Below is a small trained network, with its code and all its weights. Each question gives an input and a class and asks what happens when units are switched off, that is, made to give their printed mean instead of their output.

import numpy as np


def w(rows, s, z=0):
    codes = np.array(rows[::2]) - 128.0
    scale = np.full(codes.shape[1], s)
    scale[-1] = z or s
    return codes * scale


def f(y):
    return np.maximum(y, 0)


def log_softmax(a):
    a = a - a.max(-1, keepdims=True)
    return a - np.log(np.exp(a).sum(-1, keepdims=True))


def net(x, mask):
    res = np.array(x, float).reshape(1, 8) / 4 @ E
    y = f(res @ A[0][:, :-1].T + A[0][:, -1])
    res = res + np.where(mask, y, B[0][:, -1]) @ B[0][:, :-1]
    return log_softmax(res[-1] @ U[:, :-1].T + U[:, -1])


A, B = {}, {}
E = w([
[154,124,38,75,60,217,145,137,88],'x0',
[59,158,28,180,138,110,180,150,146],'x1',
[129,130,126,128,126,128,129,127,129],'x2',
[170,74,61,122,91,56,66,148,103],'x3',
[84,30,132,146,78,137,144,45,126],'x4',
[126,126,127,129,130,128,127,129,127],'x5',
[169,100,140,100,191,99,254,89,97],'x6',
[114,188,108,130,170,125,76,59,73],'x7',
],0.011)
A[0] = w([
[95,136,168,161,105,35,105,132,147,54],'N1',
[204,123,201,47,161,118,84,171,113,138],'N2',
[225,130,120,78,175,69,234,118,92,58],'N3',
[115,156,162,163,175,41,120,110,161,53],'N4',
[109,172,77,143,174,90,89,65,100,159],'N5',
[223,29,54,173,111,21,51,136,92,98],'N6',
[205,236,115,123,215,106,121,254,101,94],'N7',
[117,153,170,153,169,85,113,91,145,67],'N8',
[136,164,156,90,122,118,95,69,86,195],'N9',
[158,162,63,64,104,236,146,144,57,73],'N10',
[166,142,205,120,133,76,112,104,166,69],'N11',
[139,87,162,138,90,144,103,84,141,101],'N12',
[172,59,141,148,102,124,155,178,189,175],'N13',
[46,45,111,194,106,116,159,54,112,134],'N14',
[91,118,75,163,169,73,173,166,124,119],'N15',
[136,117,110,153,176,92,191,121,111,94],'N16',
[166,127,164,52,126,176,95,145,98,83],'N17',
[100,169,149,144,83,194,104,126,183,141],'N18',
[98,154,131,131,134,137,87,60,87,168],'N19',
[103,177,126,131,123,124,80,80,42,68],'N20',
[58,187,52,169,100,80,179,161,126,122],'N21',
[87,147,209,157,156,251,163,85,140,172],'N22',
[122,116,153,98,112,155,168,164,191,88],'N23',
[109,104,171,122,41,97,137,208,210,120],'N24',
[94,75,123,184,94,156,103,42,100,93],'N25',
[61,123,188,122,162,93,132,156,183,86],'N26',
[207,116,179,132,71,120,142,69,123,100],'N27',
[132,134,145,168,142,113,125,116,164,29],'N28',
[124,180,125,164,93,146,42,182,182,50],'N29',
[131,116,150,223,194,57,112,141,154,3],'N30',
[82,122,123,194,72,130,16,162,175,18],'N31',
[80,128,95,158,130,142,134,159,110,75],'N32',
],0.0099,0.0075)
B[0] = w([
[150,96,82,78,97,168,131,78,170,175],'N1',
[107,117,115,208,117,183,113,156,138,230],'N2',
[72,196,138,103,131,158,64,74,1,228],'N3',
[147,71,89,60,91,170,144,96,167,191],'N4',
[200,160,121,130,139,139,157,190,139,202],'N5',
[45,163,37,147,195,83,177,93,198,248],'N6',
[108,106,219,140,33,6,126,156,155,245],'N7',
[123,113,102,85,121,150,151,119,134,174],'N8',
[155,137,136,154,141,145,153,190,131,199],'N9',
[143,36,110,58,67,129,135,90,193,224],'N10',
[135,89,106,114,105,179,124,111,145,184],'N11',
[126,104,155,181,99,114,106,149,117,173],'N12',
[219,149,112,108,180,108,168,156,103,214],'N13',
[112,92,228,130,88,95,112,170,96,232],'N14',
[119,122,144,174,145,198,89,128,119,194],'N15',
[94,158,132,128,135,161,97,106,74,180],'N16',
[132,122,126,167,127,172,105,126,180,185],'N17',
[61,151,104,100,172,115,128,116,85,194],'N18',
[180,148,128,114,174,133,211,181,93,188],'N19',
[203,165,139,111,157,144,184,125,120,172],'N20',
[150,113,168,189,127,216,98,157,179,217],'N21',
[48,167,62,146,152,77,152,125,180,231],'N22',
[157,190,106,112,155,108,168,126,125,169],'N23',
[197,164,157,115,167,144,180,152,99,211],'N24',
[138,110,203,113,76,83,138,157,133,193],'N25',
[148,99,85,112,110,138,135,124,139,190],'N26',
[103,136,127,182,129,162,73,144,132,186],'N27',
[134,87,99,107,119,115,104,128,140,141],'N28',
[90,147,133,110,126,144,98,78,41,198],'N29',
[168,88,135,102,89,140,124,93,141,184],'N30',
[121,178,126,111,131,130,79,80,44,207],'N31',
[135,74,148,136,140,169,127,112,119,157],'N32',
],0.0089,0.013)
U = w([
[153,76,98,53,67,177,116,66,171,84],'0',
[94,166,138,120,128,149,69,74,35,81],'1',
[114,112,200,164,70,47,106,159,141,102],'2',
[138,123,136,254,125,230,76,146,170,90],'3',
[215,170,126,129,174,128,168,161,119,102],'4',
[51,170,76,160,165,80,136,92,205,95],'5',
[124,128,125,136,136,140,98,147,137,247],'6',
[135,133,124,146,123,137,109,133,134,237],'7',
],0.0098,0.016)

Each question gives the input, the list of numbers given to net, and the class t.
The units are the neurons (one row each of A and B). Each row of codes is followed by its name. A weight is (code - 128) times the scale printed after its matrix; where a second scale follows, it is the last column's (A, B and U).
mask holds one flag per neuron, in row order. A switched-off neuron (its flag False) gives its mean, the last column of its row in B, instead of its output. The means were averaged over made-up inputs and are rounded, as every weight is.
A unit's drop is (log p(t) with every unit on - log p(t) with that unit switched off) / (log p(t) with every unit on - log p(t) with every unit switched off).
The circuit of an input: a set's keep is (log p(t) with only the set's units on - log p(t) with every unit switched off) / (log p(t) with every unit on - log p(t) with every unit switched off). Starting from the 12 units with the biggest drops (on a tie, the unit counted first), units are removed one at a time, each time the one whose removal leaves the highest keep (on an exact tie, the one counted first), for as long as the keep stays at least 0.8.
units of the circuit, in order: the units of the circuit, biggest drop first
most important unit: the unit with the biggest drop
top k neurons: the k neurons with the biggest drops, biggest first
drop when u is switched off: that unit's drop, to one decimal
input [-6,0,1,6,0,-2,-3,-2], class 0: top 3 neurons	(N1 N22 N30)
input [3,0,-3,-4,8,0,7,1], class 2: top 4 neurons	(N14 N25 N31 N29)
input [4,3,2,-2,7,-2,-4,5], class 2: units of the circuit, in order	(N25 N14)
input [2,2,-8,-3,-1,-7,5,-8], class 4: units of the circuit, in order	(N13)
input [2,0,-4,-5,-4,-5,3,2], class 5: top 3 neurons	(N22 N14 N25)
input [-5,1,-4,-5,2,8,-6,-8], class 4: units of the circuit, in order	(N24 N13)
input [2,-3,1,2,-4,-3,-3,5], class 4: units of the circuit, in order	(N20 N19)
input [-5,8,1,8,2,1,-4,-6], class 3: top 2 neurons	(N21 N15)
input [8,5,7,3,-1,5,-6,-2], class 0: top 2 neurons	(N10 N3)
input [3,-2,0,4,7,3,-7,8], class 4: top 2 neurons	(N19 N20)
input [-3,8,-2,6,1,-1,1,-4], class 3: top 2 neurons	(N21 N15)
input [3,-8,1,0,8,2,-4,3], class 2: top 2 neurons	(N25 N21)
input [-2,7,-7,-2,-7,0,-3,8], class 4: top 3 neurons	(N5 N20 N19)
input [6,5,-6,-3,-3,0,0,-3], class 0: top neuron	(N10)
input [1,-7,-4,7,2,-7,3,6], class 3: top 2 neurons	(N2 N27)
input [-7,-7,0,5,2,1,-7,7], class 0: top 2 neurons	(N1 N4)
input [5,6,-1,5,-7,0,-8,-1], class 1: top 2 neurons	(N29 N31)
input [1,7,7,-2,3,6,2,-8], class 4: top 4 neurons	(N13 N2 N24 N23)
input [8,1,-6,7,-5,-6,-2,-1], class 0: top 2 neurons	(N10 N22)
input [5,-6,5,1,5,6,5,6], class 3: most important unit	N27
input [0,8,-8,-2,8,6,-8,5], class 1: drop when N31 is switched off	1.9
input [3,-6,8,6,8,6,-5,5], class 2: drop when N12 is switched off	0.2
input [1,-6,2,1,0,2,2,3], class 3: drop when N2 is switched off	0.1
input [-5,-4,0,1,2,-2,-6,-1], class 1: drop when N10 is switched off	0.3
